Below are the code and all the weights of a small trained network. Each question names an input and a target symbol and asks about switching units off, where a switched-off unit gives its printed mean instead of its output.

import numpy as np


def w(rows, s, z=0):
    codes = np.array(rows[::2]) - 128.0
    scale = np.full(codes.shape[1], s)
    scale[-1] = z or s
    return codes * scale


def norm(h):
    return h / np.sqrt((h * h).mean(-1, keepdims=True) + 1e-5)


def f(y):
    return np.maximum(y, 0)


def softmax(a):
    e = np.exp(a - a.max(-1, keepdims=True))
    return e / e.sum(-1, keepdims=True)


def log_softmax(a):
    a = a - a.max(-1, keepdims=True)
    return a - np.log(np.exp(a).sum(-1, keepdims=True))


def net(x, mask):
    ids = ['γδηθμξστφψ'.index(c) for c in x.split()]
    T = len(ids)
    res = E[ids] + P[:T]
    u = 0
    for l in range(2):
        q, k, v = (norm(res) @ M[l].T for M in (Q, K, V))
        z = softmax(np.where(np.tri(T) > 0, q @ k.T / 3**0.5, -1e9)) @ v
        res = res + np.where(mask[u], z, O[l][:, -1]) @ O[l][:, :-1]
        u += 1
        y = f(norm(res) @ A[l][:, :-1].T + A[l][:, -1])
        res = res + np.where(mask[u : u + 8], y, B[l][:, -1]) @ B[l][:, :-1]
        u += 8
    return log_softmax(norm(res)[-1] @ U[:, :-1].T + U[:, -1])


Q, K, V, O, A, B = {}, {}, {}, {}, {}, {}
E = w([
[113,115,153,174,140,84],'γ',
[145,135,135,137,141,114],'δ',
[146,134,107,175,176,157],'η',
[186,119,145,134,193,143],'θ',
[72,159,130,125,83,78],'μ',
[232,67,141,252,131,67],'ξ',
[122,77,214,103,166,77],'σ',
[174,108,14,215,99,108],'τ',
[125,167,96,118,102,124],'φ',
[166,159,196,179,66,166],'ψ',
],0.023)
P = w([
[119,55,94,81,37,169],'0',
[182,148,167,140,118,85],'1',
[134,75,148,188,114,65],'2',
[86,167,83,43,133,114],'3',
[108,102,96,126,130,102],'4',
[47,180,42,2,125,113],'5',
[30,137,34,23,106,123],'6',
],0.0065)
Q[0] = w([
[136,233,102,229,188,217],'0.h1',
[202,104,155,180,74,120],'0.h1',
[181,141,13,98,3,161],'0.h1',
],0.005)
K[0] = w([
[209,115,83,11,90,64],'0.h1',
[96,78,132,249,2,214],'0.h1',
[187,126,111,249,127,145],'0.h1',
],0.0042)
V[0] = w([
[34,52,76,99,198,144],'0.h1',
[124,3,156,105,192,160],'0.h1',
[143,129,115,65,27,133],'0.h1',
],0.0057)
O[0] = w([
[192,166,122,141,9,96,1],'0.h1',
[105,173,102,35,85,58,80],'0.h1',
[69,44,86,39,81,117,154],'0.h1',
],0.012,0.0052)
A[0] = w([
[130,106,255,172,66,251,122],'0.n1',
[83,122,129,199,146,71,209],'0.n2',
[230,160,105,100,193,60,157],'0.n3',
[112,107,167,137,51,176,99],'0.n4',
[185,68,128,69,35,143,73],'0.n5',
[107,177,121,130,123,191,194],'0.n6',
[169,127,202,63,134,134,110],'0.n7',
[11,122,85,81,112,138,255],'0.n8',
],0.0088,0.0026)
B[0] = w([
[2,115,108,154,149,115,254],'0.n1',
[123,190,102,42,183,166,201],'0.n2',
[90,145,129,155,150,138,172],'0.n3',
[64,97,136,193,103,173,170],'0.n4',
[195,178,181,177,62,156,138],'0.n5',
[77,88,205,113,160,104,173],'0.n6',
[118,115,94,92,97,45,158],'0.n7',
[178,156,131,136,199,128,193],'0.n8',
],0.0099,0.0088)
Q[1] = w([
[86,99,45,149,35,109],'1.h1',
[73,173,48,154,254,74],'1.h1',
[154,117,166,142,201,162],'1.h1',
],0.0071)
K[1] = w([
[48,85,117,225,143,61],'1.h1',
[163,89,141,173,1,128],'1.h1',
[187,176,133,144,44,75],'1.h1',
],0.0087)
V[1] = w([
[145,7,116,18,210,254],'1.h1',
[75,74,162,170,96,245],'1.h1',
[1,189,101,152,224,109],'1.h1',
],0.0068)
O[1] = w([
[1,65,196,81,65,106,170],'1.h1',
[125,136,17,132,124,167,233],'1.h1',
[130,145,198,204,31,187,255],'1.h1',
],0.013,0.005)
A[1] = w([
[57,106,120,158,108,176,138],'1.n1',
[131,68,64,118,127,210,133],'1.n2',
[84,181,165,118,176,96,156],'1.n3',
[139,122,4,104,139,113,208],'1.n4',
[70,179,124,103,112,151,128],'1.n5',
[199,129,39,202,97,126,196],'1.n6',
[162,99,170,191,97,59,254],'1.n7',
[126,24,209,16,107,70,239],'1.n8',
],0.012,0.0024)
B[1] = w([
[110,46,171,203,110,104,251],'1.n1',
[186,143,152,113,74,116,192],'1.n2',
[167,41,140,139,98,141,193],'1.n3',
[118,125,21,157,80,98,177],'1.n4',
[97,75,127,177,138,153,188],'1.n5',
[99,181,108,80,113,218,167],'1.n6',
[79,97,147,84,86,132,153],'1.n7',
[75,184,147,6,79,66,190],'1.n8',
],0.011)
U = w([
[127,176,209,94,134,204,102],'γ',
[92,93,164,11,95,56,216],'δ',
[96,254,155,90,164,222,163],'η',
[154,172,188,174,147,70,109],'θ',
[143,166,16,134,16,138,177],'μ',
[122,62,161,64,234,204,60],'ξ',
[183,111,102,147,191,33,201],'σ',
[104,102,32,152,187,57,125],'τ',
[91,14,28,97,66,63,3],'φ',
[17,59,173,201,127,159,102],'ψ',
],0.0082,0.0037)

Each question gives the input, a string of symbols that net reads in full, and the target symbol t.
The units are the heads (3 rows each of Q, K, V and O) and the neurons (one row each of A and B). Each row of codes is followed by its name. A weight is (code - 128) times the scale printed after its matrix; where a second scale follows, it is the last column's (O, A, B and U).
mask holds one flag per unit, layer by layer, with each layer's heads first. A switched-off unit (its flag False) gives its mean, the last column of its rows in O or B, instead of its output. The means were averaged over made-up inputs and are rounded, as every weight is.
A unit's drop is (log p(t) with every unit on - log p(t) with that unit switched off) / (log p(t) with every unit on - log p(t) with every unit switched off).
The circuit of an input: a set's keep is (log p(t) with only the set's units on - log p(t) with every unit switched off) / (log p(t) with every unit on - log p(t) with every unit switched off). Starting from the 12 units with the biggest drops (on a tie, the unit counted first), units are removed one at a time, each time the one whose removal leaves the highest keep (on an exact tie, the one counted first), for as long as the keep stays at least 0.8.
units of the circuit, in order: the units of the circuit, biggest drop first
unit that matters most: the unit with the biggest drop
k most important neurons: the k neurons with the biggest drops, biggest first
top k neurons in layer l: the k neurons of layer l with the biggest drops, biggest first
input γ μ η γ γ, target γ: units of the circuit, in order : (1.h1; 0.h1; 0.n1; 0.n2)
input η ξ η, target η: units of the circuit, in order : (0.h1; 1.h1; 1.n6)
input σ ψ μ θ γ η θ, target σ: unit that matters most : 0.h1
input δ δ φ μ, target δ: 2 most important neurons : (0.n1; 1.n8)
input δ η φ, target δ: 3 most important neurons : (0.n1; 1.n8; 0.n5)
input σ δ ψ ψ ψ ξ η, target σ: 2 most important neurons : (0.n5; 0.n1)
input ξ ψ ψ φ δ, target ξ: units of the circuit, in order : (0.n1; 0.h1; 1.h1; 1.n1)
input η φ δ, target η: units of the circuit, in order : (1.h1; 0.h1; 0.n2; 1.n6)
input τ ψ φ δ η σ δ, target τ: 2 most important neurons : (0.n1; 0.n3)
input φ ψ φ δ η, target φ: 2 most important neurons : (0.n5; 0.n1)
input μ φ γ, target μ: 2 most important neurons : (0.n5; 0.n1)
input δ δ τ δ ψ ψ η, target δ: top 3 neurons in layer 0 : (0.n1; 0.n5; 0.n2)
input φ τ μ, target φ: top 3 neurons in layer 0 : (0.n5; 0.n1; 0.n2)
input δ μ ψ δ, target δ: 3 most important neurons : (0.n1; 1.n8; 0.n5)
input δ τ δ τ γ η ξ, target δ: top 2 neurons in layer 0 : (0.n1; 0.n2)
input φ γ δ δ, target φ: top 2 neurons in layer 0 : (0.n5; 0.n1)
input τ ψ θ ψ τ φ μ, target τ: 2 most important neurons : (0.n8; 1.n4)
input δ ψ σ μ, target δ: 2 most important neurons : (0.n1; 0.n5)
input η τ σ φ, target η: top 2 neurons in layer 1 : (1.n1; 1.n6)
input η ψ γ, target η: 2 most important neurons : (0.n1; 0.n2)
input η σ η ψ η η μ, target η: 2 most important neurons : (1.n1; 0.n1)
